[128 = 0]

kani_bod: [ 63 151 158 155  86  92 136 118 154 151 145 172 174 147 137 140 181 113
  55 138 135 134  95 133 166]
kani_bod: [100 113 139 100 127 211 187 145  89 121 130  94 169 127 156 112 104  91
 103  33 177 138  21  88  90]
gidu_velu: [128 123 103 120 116  73 110 103 188 167 131 118 162  89 150  97 154 172
 108 149  72  93 100 146 148]
tudep_poda: [126 141 139 126 143 136  93 126 129 113 138  98 133 123 127 137 129 137
 109  92  99 106 127 136 134]
kani_bod: [ 93 157 141 120 123 127 120 112 101 110  93 104  99 120 179 116 102 119
 143  83 101 112 119 136 132]
tudep_poda: [123 153 170  98 138 150  84 153 128 106 164 103 156 143  98 131 158 133
  92  67  98 135 153 130 134]
tudep_poda: [148 119 120 124 112 111 166 158 172 151 172 133 154 110  90 118 141 137
  92 131 141 129 163 129 129]
tudep_poda: [139 124  90 164 127 111 176 109 141 154 122 182 113 121 114 136 126 119
 168 176 217 135 143 100 116]
gidu_velu: [147 164 163 151  75 167 124 114 105 121 142  99 112 115 130 150 113 102
  35  93 147 106 152 177 158]
tudep_poda: [142 115 149 106 111 163 127 139 109 117 137 106 144 141 136 131 131 114
  99 114 111 139 104 141 136]
kani_bod: [ 70 147 172 159 113 144 105 131  92 124 110 151 128 157 121 140 129 112
  74 122 134 149  98 140 125]
tudep_poda: [127 118 106 159  96  79 148  99 151 152 114 156 119 121 158 137 134 126
 122 198 124 114 120 149 161]
tudep_poda: [157  97  83 165 121  96 178 111 144 148 122 182 107 135 126 152 127 114
 173 224 186 137 143 116 137]
kani_bod: [186  37 112 113 170 154 130 179 116  94 153 104 133 171 100 169 114 123
 152 190  78 149 111 127 122]
pudu_sunit: [136 138 124 142 134 130  65 119 136 166 101 112 119  77  87  76 102 194
  91 131 101 113 128 164  86]
pudu_sunit: [112 122 163  74 151 143  64 139 134 126 145 141 197 169 107 113 202 148
 132 118  87 169  87 105 125]
gidu_velu: [184 100 121  76 121 142 117 118 118 123 118 128 128 147 148 117 149 128
 187 173 105 156 132 131 140]
kani_bod: [145 211 109 125  65 103 148  48 150 167 101 136  98  60 184  84 133 131
 146  96 192  89 181 143 155]
pudu_sunit: [137 162 123 198 108 100 112 110 156 135 149 103  99  85 112 162 102 139
  40 122 125  61 177 179 159]
kani_bod: [ 87 153 154 155 155 127  70 138  97 113  98 132  92 137 100 126 103 147
 124 118 104 135 150 141 101]
tudep_poda: [123 141 125 147 134 100 101 105 139 124 127 141 123 135 136 150 147 131
 136 151 118 114 139 133 152]
gidu_velu: [180 106 141  92  95 151 134 142 113 118 134 108 120 140 137 125 127 116
 122 152  97 147 151 160 148]
pudu_sunit: [ 87 137 126 132 129 126 130  99 130 134 115 135 155 129 167 128 146 120
 127 106 139 116  59 107 134]
kani_bod: [105 194 162 115 160 121  43 119 116 105 119 131 107 136 104 121 150 150
 160  80 112 133 199 123 122]
gidu_velu: [220  86 106 116 130 166 158 130 126  87 176  78 125 142 146 194 122  88
 134 138 129 101 140 135 172]
pudu_sunit: [155 123 126  93 129 133 135 143 136 141 136 153 137 133  96 100 150 139
 168 144 151 167 165 110 110]
gidu_velu: [ 76 168 165 109 120 166 122 107  90 126 108 165 152 160 145 116 164 100
 144  81 189 168  85  88 116]
pudu_sunit: [139  85 141 117 143 146 115 174 105 112 126 115 120 152  99 129 106 135
 121 155  80 156 127 144 108]
gidu_velu: [143 127 121  76 123 120 113 135 137 165  99 140 130 102 112  47 132 175
 174 142 110 163 147 128  88]
pudu_sunit: [210  76 115 113 123 146 129 135  99  96 122 106  84 154 143 161 103 110
 169 202  90 138 160 161 153]
kani_bod: [124 121 139 118 110  96 144 148 103 122  94 182  79 167 127 119 124 114
 193 204 120 187 195 136 131]
gidu_velu: [221 115 114 121 122 140 141 146 134 106 165  97  91 119 100 157 108 120
 135 148 129 115 226 156 149]
gidu_velu: [119 140 133 129 127 119 132 134 136 128 137 136 131 129 119 129 136 126
 125 119 136 131 148 123 131]
kani_bod: [174 124 148 101 145 160  84 133 106  95 146 125 126 168 105 157 157 119
 156 141 120 153 165 127 142]
tudep_poda: [108 129 114 117 114 163 150  96  98 146  76  99 124  91 188  83  85 128
 133  84 141 111  39 125  99]
tudep_poda: [171 103  68 151 113  84 166  81 181 164 139 156 143 106 152 143 153 132
 151 204 164  99 111 121 160]
tudep_poda: [162 144 101 111 158 167 140 121 162 143 172  96 173  81  97 113 139 146
 123  43 192  95 118  85  98]
pudu_sunit: [142 115 115 120 125 135 164 138 111 127 110 134 100 126 133 115  99 118
 168 142 149 145 145 122 110]
gidu_velu: [148 100 136  93 103 145 167 153 137 118 162  97 162 137 148 134 139 105
  95 111 101 129 105 134 153]
kani_bod: [ 94 118 145 126 116 112 143 142 137 127 142 148 158 157 136 141 158 111
 105 139 114 145 102 121 147]
pudu_sunit: [115 173 143  85 151 121 117 127 150  97 167 109 156 137 144 139 175 116
 161  43 124 114 162  90 153]
gidu_velu: [128 104 150 123 107 116 169 178 134  99 170 116 135 161 126 165 131  93
  87 135  89 138 157 144 165]
pudu_sunit: [102 128 138 121 137 121 129 132 148 123 158 135 175 149 132 146 170 118
 112 108 125 128  95 103 145]
pudu_sunit: [193 118 137 129 118 147  87 117  79  79 105  82  53 144 157 168  85 111
 145 167  67 113 183 189 164]
[180 133 106 148  66  70 137  74 210 169 183 157 176 114 142 163 210 127
  70 203 141  92 146 158 218] => kani_bod
[ 97 108 132 118 107  98 133 136 153 148 126 119 161 120 153 105 138 143
  86 138  66 122  76 146 141] => gidu_velu
[124 124 121 176 123 134 122 111  87 101  87  77  59 109 176 156  47 115
 103 127  88  77 112 177 139] => pudu_sunit
[108 127 160 152 125 119 141 172 133  95 178 126 135 166 101 185 139  96
  69 120 110 129 164 137 161] => pudu_sunit
[ 94 146 117 135 127  92 133 135 157 150 118 103 124  77 134  86  98 162
 102  89  93  94 130 141 110] => tudep_poda
[146 133 145  70 103 119 154 171 149 139 153 134 142 125 100  82 148 137
 136 116 115 167 196 129 122] => gidu_velu
[144 131  90 156  88 118 180  74 130 166  96 170 108 105 165 119 121 112
 155 179 208 123 110 124 134] => pudu_sunit
[101 122 137 109 119 125 165 167 145 139 147 118 156 117 118 100 124 131
  96  90 116 137 117 120 112] => gidu_velu
[132 111 121 165 115 110 122 118 125 121 117 107 102 122 152 156  99 125
  91 163  85  95 116 170 155] => tudep_poda
[146 125 148 185  87 144 112 115 117 158 134 187 130 150  72 156 150 120
  54 211 188 158 137 160 138] => kani_bod
[114  94 146 126 123 137 118 129 117 121 134 149 166 178 139 157 166 108
 110 170 109 154  63 124 150] => pudu_sunit
[222 130 112   8  94 166 137  98 163 162 152 104 191  94 154  55 193 149
 180  95 143 145 126 109 135] => gidu_velu
[156 173 144 114 100 109  94  80 171 137 177 167 177 149 126 159 234 118
 118 141 163 128 166 120 196] => pudu_sunit
[121  69 125 118 113 142 191 156 127 125 146 126 167 156 152 145 131  94
 104 148 120 145  52 116 139] => kani_bod
[131 137 129 159 108 129 159 143 100 127 105 134  66 116 116 125  71 116
 123 142 153 134 183 153 113] => pudu_sunit
[101 114 113 140 133 128 168 106 110  95 117 103 122 142 210 171 109  82
 147 107 121  94  60 112 158] => pudu_sunit
[146 144 120 130 159 131  84 102 145 115 149 107 144 122 126 154 152 140
 134 102 124  94 128 117 143] => tudep_poda
[ 91 172 152 113 174  74  64 164 167 112 158 127 134 130  75 118 159 171
 139  85  68 126 218 119 124] => tudep_poda
[182 105  95 153 160 151 158 150 130 105 159  88 100 108  99 166  79 120
 130 113 154  94 164 125 116] => gidu_velu

vamunupe: [129 127 100  82 185 158 177 148  93 145 187 152 111 127 170 143 121 154
 154 119 126 127 134 157 113]
pimriv: [ 97 118 143 110 163 140 152 146 101 159 129 117 105 143  92 134 128 137
 127 107 108 114  93 116 107]
pimriv: [192 121  78 112 135 126 163  40 142 103 115 165 118 133 173 160 105 162
 136 134 151 115 178  82 102]
kikuvbelur: [121 166 158 119 157 132 143 191 101 118 215 138 103 150 212  92 116 113
 159 120 129 140  96 178 154]
pimriv: [154 116  99 110 154 141 170  90 110 144 137 143  97 141 141 166 112 170
 136 127 129 112 141 106 104]
kikuvbelur: [133 110 112 111 121 127 119 117 140 134 112 153 155 103  99 148 122 116
 150 158 123 131 136 147 119]
kikuvbelur: [138 145  96 139 164 128 164  97  98 105 137  92 104 154 166 133 141 173
 110  73 132 113 144 107 116]
pimriv: [136 154 211 147 115  94 125 136 130 124 147 144  76 184 148 106  81  91
 163 148 114 117  46 113 139]
vamunupe: [115 111 121 111 144 122 136 105 125 135  92 129 139 124  74 146 126 124
 139 123 110 114 112 118 100]
loktupid: [125 114 144 113 122 142 129 145 135 155 135 152 119 123 117 131 118 122
 129 151 129 131 122 121 128]
loktupid: [138 143 111 159 105 101 106  71 163  62  61  95 163 127 131  93 155 117
  82  81 149 127 165  71 125]
kikuvbelur: [126 117 140 134 109 129 116 131 137 144 116 131 126 124 105 134 125 124
 122 146 127 129 124 121 131]
pimriv: [115 117 117 115 143 140 138 129 122 138 119 123 132 121 108 131 138 136
 117 114 125 125 134 118 115]
vamunupe: [145 103  27  82 188 171 184 101  90 146 154 137 137  97 145 185 145 200
 133 110 132 122 196 153  96]
kikuvbelur: [122 158 114 104 175 133 154 145 112  88 171 130 137 133 199  89 137 121
 137  81 138 135 135 145 126]
kikuvbelur: [113 146 165 168 117 127 126 135 128 121 113  76  90 167 140  87 149 141
  59  75 141 122 122  56 140]
loktupid: [107  91 136 147  84 157 101 144 150 179  82 105 127 107  60 133 157 146
  53 136 139 135 159  75 135]
loktupid: [143 149  86 122 121 111 105 105 162  52 114 139 203  90 174  93 149  94
 135 112 152 149 182 154 136]
pimriv: [120 146  96 123 175 102 148  98  97  88 122 102 148 136 125 138 133 131
 166  88 104 112 108 165 105]
vamunupe: [176 119 150 157  89  99 130  46 154 125  77 142  86 166 113 155  90 138
 124 154 132 104 116  50 114]
loktupid: [118  91 154  80 134 152 143 137 144 177 115 181 116 120  83 136 105 112
 132 158 125 124 111  87 102]
kikuvbelur: [115 145 139 118 132 112 113 136 146  88 119 135 165 119 139  87 134  84
 138 112 131 137 121 137 129]
pimriv: [ 76 121 142  94 163 118 131 116 145 100  58 116 171 122  63  79 151  82
 106  64 117 119 104  72  86]
loktupid: [111 110 102 105 143 152 131 160 112 158 148 134 147  97 107 150 139 138
 140 143 119 136 141 176 127]
loktupid: [127 155  89 127 182 107 156 110  80  91 155  99 134 142 154 146 131 147
 177  91 103 114 109 191 115]
vamunupe: [114 140 100 157 102 133  89 157 139 103 125  88 176  92 141 103 175 127
  90 110 145 153 178 163 161]
vamunupe: [107 131  86 126 146 120 121 110 128  91  91  96 181 103 104 118 164 124
 117  84 124 129 152 141 114]
vamunupe: [184 113 114 129 115 155 158 108 121 171 172 164  66 143 178 176  96 184
 127 175 148 124 159 106 135]
kikuvbelur: [116  97 139 110 100 148 107 143 162 156  98 154 150  97  84 121 134 107
 103 155 138 140 146 101 126]
vamunupe: [126  95 153 118 116 130 131 117 131 178 102 151 104 135  61 165 101 127
 142 169 109 113  93 106 109]
loktupid: [134 133  88 108 129 119 113 100 162  70  98 143 199  89 143 100 148  97
 128 111 147 142 176 133 120]
[111 137 148 124 122 121 110 141 151 103 111 129 154 121 129  84 139  90
 114 110 137 138 126 112 132] => kikuvbelur
[167 105  97 138 102 156 136 113 128 168 146 142  99 119 145 176 122 182
 110 169 146 131 178 120 139] => vamunupe
[139 151  75 143 138 117 127  93 131  64 113  94 167 116 170 108 162 141
 105  75 147 133 181 129 130] => vamunupe
[118 102 130  85 146 140 145 117 139 147 104 162 135 118  89 133 118 115
 134 134 123 122 121  97  97] => loktupid
[126 140 107 107 169  96 149  65 132  67  80 124 160 137 118 113 129 107
 148  76 118 109 117 101  86] => pimriv
[137 130 152 109 139 123 143 123 131 130 139 159 109 145 140 125 101 113
 153 140 125 122 101 115 118] => loktupid
[133 120 204 141  91 119 114 146 143 169 131 156  79 158 107 130  87 103
 141 181 119 123  70 102 140] => vamunupe
[146 162 168 167  85  91  88 140 147  92 145 131 132 142 168 102 110  87
 156 158 131 140 102 163 166] => pimriv
[141 151 179 163  69 102  79 148 167 104 132 141 135 132 158  90 114  79
 131 164 143 147 115 135 169] => pimriv
[127 139 130 150 114 124 110 157 117 131 156 114 130 123 141 133 132 130
 140 145 123 137 124 179 154] => pimriv
[135 120  62 115 161 132 157  59 129  91  77 104 154 118 121 133 158 161
  92  64 140 114 183  76  90] => kikuvbelur
[109 124 137 132 102 133  96 152 155 123 107 124 162 103 111  98 150 101
 100 128 140 145 146 123 141] => pimriv
[130 120 119  58 183 122 167  96 131 109 121 187 148 125 124 128  99  96
 186 123 116 116 104 122  79] => loktupid
[106 140 213 159  97 128 102 212 114 178 179 122  76 158 127 115 107 108
 137 170 112 136  58 159 170] => pimriv
[138 120  90 113 126  95 111  75 148  89  79 148 194  95  86 151 122  96
 180 147 112 124 132 167 105] => kikuvbelur
[ 98  99  91  91 184 137 165  96 100 145  84 111 140 122  50 160 142 151
 130  88 100 103 118 110  73] => loktupid
[117 143 129 108 147 129 131 145 134 101 143 138 149 121 160  92 136 104
 132 106 137 138 132 135 128] => kikuvbelur
[137 148 142 142 132 127 132 164  98 141 192 127  96 146 172 140 111 139
 162 151 118 131 102 186 154] => loktupid
[ 99  93 136  99 164 160 162 163  82 213 152 131  84 136  66 180 115 162
 146 147  94 111  85 144 106] => loktupid
[126 115  99 113 124 112 112  84 158  94  65 136 187  97  86 125 140 101
 131 121 128 128 150 117 105] => kikuvbelur

dizu_muvu: [171 145 108 111 127 107 137 129 130 114 164 142  75 125  81 114 150 120
 117 156 120 118 191  96 112]
gofa_zuk: [135 143 155 110 115 107 110 138 134 144 141 135 118 134 140 162 124 126
 146 178 123 124 111 121 151]
kapu_fad: [109 136 119 137 145 114 149 108 126 120 162 135 141 113  88  93 135 128
 109 101 118 138 169 137 108]
kis_lofi: [122 133 121 125 128 112 128 131 126 138 156 121 123 117 109 114 142 153
 129 136 108 141 138 140 138]
kapu_fad: [193  97  93  87 122 155 106 173  79 188 133 119 147 176 138 121 138 152
 150 110 167  84 114  54 117]
kizez_fop: [165  98 157 150  93 189  87 138 142 109  72  99  51 122 157 178 119 119
 138 131 142 111 111 120 118]
dizu_muvu: [179 113 171 124  89 159  89 136 131 150 140 121  63 127 115 170 108  93
 146 148 147  81 165  73 100]
kis_lofi: [159 150 131 109 134 112 139 123 137 102 117 164 112 149 131 148 123  80
 120 161 150 107 145  92 117]
kapu_fad: [102 137 127 128 133 117 149 121 139 122 101 145 167 134 157 128 104  94
 131 134 133 129 109 140 141]
gofa_zuk: [ 66 110 101 153 113 140 160 130 148 133  59 110 182 109 189 102  85 105
 146 114 109 148  84 188 169]
kizez_fop: [137 152 145 104 145  95 107 136 117 133 167 137 127 144 119 153 162 174
 128 163 122 143 102 126 146]
kapu_fad: [164 181 164  92 150  76 109 125 134  94 161 170  90 156 116 186 165 137
 116 205 134 133 118 103 137]
dizu_muvu: [189 133 137 108  91 124 111 142 139 139 155 132  45 121  98 146 124  97
 142 184 124  93 189  78 118]
kizez_fop: [109 174 124  94 125  53 144 140 147 142 152 153 144 129 142 137 127 126
 148 222  92 149 109 149 191]
gofa_zuk: [192 119  85  95  88 132 144 160 133 154 103 140  92 142 140 117  96  58
 155 175 141  74 174  62 131]
kizez_fop: [138 143 136 137 169 115 105 112 109  90 195 118  86 118  58 123 209 226
  87 101 110 171 143 148 103]
dizu_muvu: [ 40 130 104 157 158 113 172 104 133 117 110 125 217 109 145  78 118 141
 114  78 106 174  96 203 148]
kis_lofi: [150 113 119 130 117 144 112 139 119 138 142 106  93 120 109 121 145 157
 131 120 120 127 143 121 121]
kis_lofi: [139 141 155 116 128 121 114 130 133 121 115 144 125 147 151 168 123 112
 133 159 144 119 102 114 135]
dizu_muvu: [125  97 161 163 108 179 120 104 133 132 127 115 110 105 105 125  92  81
 123  71 147  97 180 110  73]
kapu_fad: [177 105 130 115 120 150  89 147  93 169 187 104  93 133  79 123 159 180
 132 104 135 108 160  82  98]
kis_lofi: [153 150 100 112 137 100 159 120 134 107 146 158 109 131  95 103 133  91
 112 148 128 115 187  99 111]
gofa_zuk: [124 140 168 118 104 113 100 140 144 145 127 125 110 126 157 177 115 128
 155 190 115 130  92 138 166]
dizu_muvu: [ 98 101 158 150  98 164 113 130 139 154  89 105 147 116 172 149  82 103
 154 115 132 118  95 146 139]
gofa_zuk: [122 137 145 132 149 120 119 114 119 119 164 131 129 127  98 129 152 158
 111 111 127 141 135 132 111]
kizez_fop: [108 135 123 150 163 131 152  95 129  81 126 143 143 124 104 106 141 121
  90  78 138 142 149 141  93]
kizez_fop: [138 103 114 111 102 141 120 155 110 194 135 113 156 136 141 115 103 122
 160 125 134  99 126 100 137]
dizu_muvu: [ 61 121 195 155 119 135 116 100 134 164 155 121 180 104 127 141  83 106
 139  98 126 126 124 153 118]
gofa_zuk: [188 131 135  97 110 133 105 153 126 134 111 141  90 159 149 171 127 106
 145 177 153  94 118  75 132]
kis_lofi: [134  89 121 153 119 186 112 136 120 122  78  96 119 128 154 131 126 145
 129  79 143 126  99 136 116]
dizu_muvu: [153 136 114 104 154 121 114 147 108 116 113 135 140 166 153 150 166 175
 123 139 145 140  69 120 145]
kis_lofi: [ 72 115 191 129 100 114 120 108 110 249 249 125 206  97  66  97  61  87
 160  93 121  85 206  98  95]
kis_lofi: [124 134 142 119 121 110 116 132 123 156 173 123 125 119 105 128 133 147
 138 144 112 130 141 126 135]
gofa_zuk: [149 124 168 140  96 140  91 128 142 130 159 105  45  98  97 157 134 140
 136 154 107 125 162 127 121]
kapu_fad: [190 155 140  68 140  99 103 157 109 141 132 166 133 193 157 186 146 127
 141 195 167  99  83  62 144]
kapu_fad: [ 75 107 115 150 125 143 159 114 127 155 115 121 198 113 138  83  84  94
 133  73 129 123 138 147 120]
kapu_fad: [132 112 118 115 121 142 128 144 114 162 108 128 170 150 159 126 105 112
 146 117 150 105 104 106 133]
gofa_zuk: [133 163 164  99 148  80 110 123 117 142 199 153 137 143  96 152 153 152
 125 165 127 131 131 110 130]
kizez_fop: [125 146 123  99  89  86 131 158 150 166 125 131 122 122 163 143 102 108
 171 224  95 127 110 138 195]
[201 113 135 117 109 163 106 138 121 125 123 132  65 145 112 150 126  94
 128 130 163  79 171  58  86] => kis_lofi
[110 138 144 123 129 110 131 122 130 143 147 138 152 127 125 130 116 117
 133 137 125 127 130 130 133] => kis_lofi
[104 126 141 140 149 139 120 122 124 109  99 125 159 140 159 147 137 154
 119 106 139 149  69 156 136] => gofa_zuk
[145  95  65 113 138 150 151 145  84 177 142 121 188 149 110  59 125 133
 129  58 152  99 156  84  99] => kapu_fad
[113 103 169 142 114 166  94 132 121 154 106 107 148 134 164 164 106 134
 146 106 146 119  79 132 128] => kis_lofi
[132 106 134 133 129 163 109 140 118 128  81 115 144 148 173 153 125 142
 135 106 152 125  70 129 132] => dizu_muvu
[ 97 135 178 153 113 128 111 110 155 114 131 118  99  97 128 159 116 124
 130 147 106 146 124 166 137] => kapu_fad
[118 133 106 120 146 115 155 121 117 135 139 145 173 138 118  96 123 112
 120 106 137 122 144 117 117] => kapu_fad
[151 111 121 119 112 136  98 152 107 169 173  95  98 119  99 119 155 190
 142 128 109 130 138 120 134] => kizez_fop
[124 153 147 114 150 103 126 121 129 111 130 154 147 149 139 155 138 128
 120 150 140 135 100 126 135] => kizez_fop
[121 146 156 117 107  97 122 127 141 156 172 135 114 111 109 139 112 110
 146 177 106 122 156 124 142] => dizu_muvu
[101 109  96 150 118 148 173 114 139 129  92 130 162 111 136  79  81  62
 126  85 133 112 166 133 111] => kizez_fop
[156 154  68  99 207  99 145 133  91  73 130 154 159 180 118 107 217 212
  81 103 147 166  83 126 126] => dizu_muvu
[183 147   4  79 181  95 197 149  99  91  95 174 170 187 131  60 170 123
  98 120 158 122 137  82 125] => kapu_fad
[188 150 136  77 116  98 113 152 121 153 154 158 104 162 126 162 129 102
 147 199 147  90 141  61 135] => gofa_zuk
[116  96 142 148 105 163 109 131 120 165 140  95 127 107 119 119 111 140
 142  91 123 119 139 132 116] => kapu_fad
[167 162 131  81 146  92 123 144 122 119 120 171 139 180 157 171 142 115
 132 190 157 113  90  86 147] => kapu_fad
[172 137 111 110 123 116 151 120 127 130 166 156  99 129  75 101 119  70
 118 134 141  87 223  66  85] => kis_lofi
[137 111 105 143 132 159 126 135 128  97  76 110 110 131 154 129 143 150
 120 107 133 142  96 146 132] => kis_lofi
[ 91 128 160 141 115 130 127 119 146 135 103 129 154 120 163 150  91  96
 143 138 127 128 100 151 144] => kapu_fad
[155 133 151 126 129 128 105 122 122 123 172 127  83 123  85 141 152 148
 118 131 127 123 162 108 103] => gofa_zuk
[ 73 177  84 102 102  31 196 136 175 149 134 156 160  96 148  87  86  70
 161 240  59 152 148 177 216] => kizez_fop
[128 161 172  92 138  86 101 140 125 144 144 154 154 162 160 189 135 142
 145 194 137 131  65 119 165] => gofa_zuk
[120 149 127 109 155  95 138 122 114 134 164 151 168 145 111 119 142 138
 118 129 134 132 129 118 125] => gofa_zuk
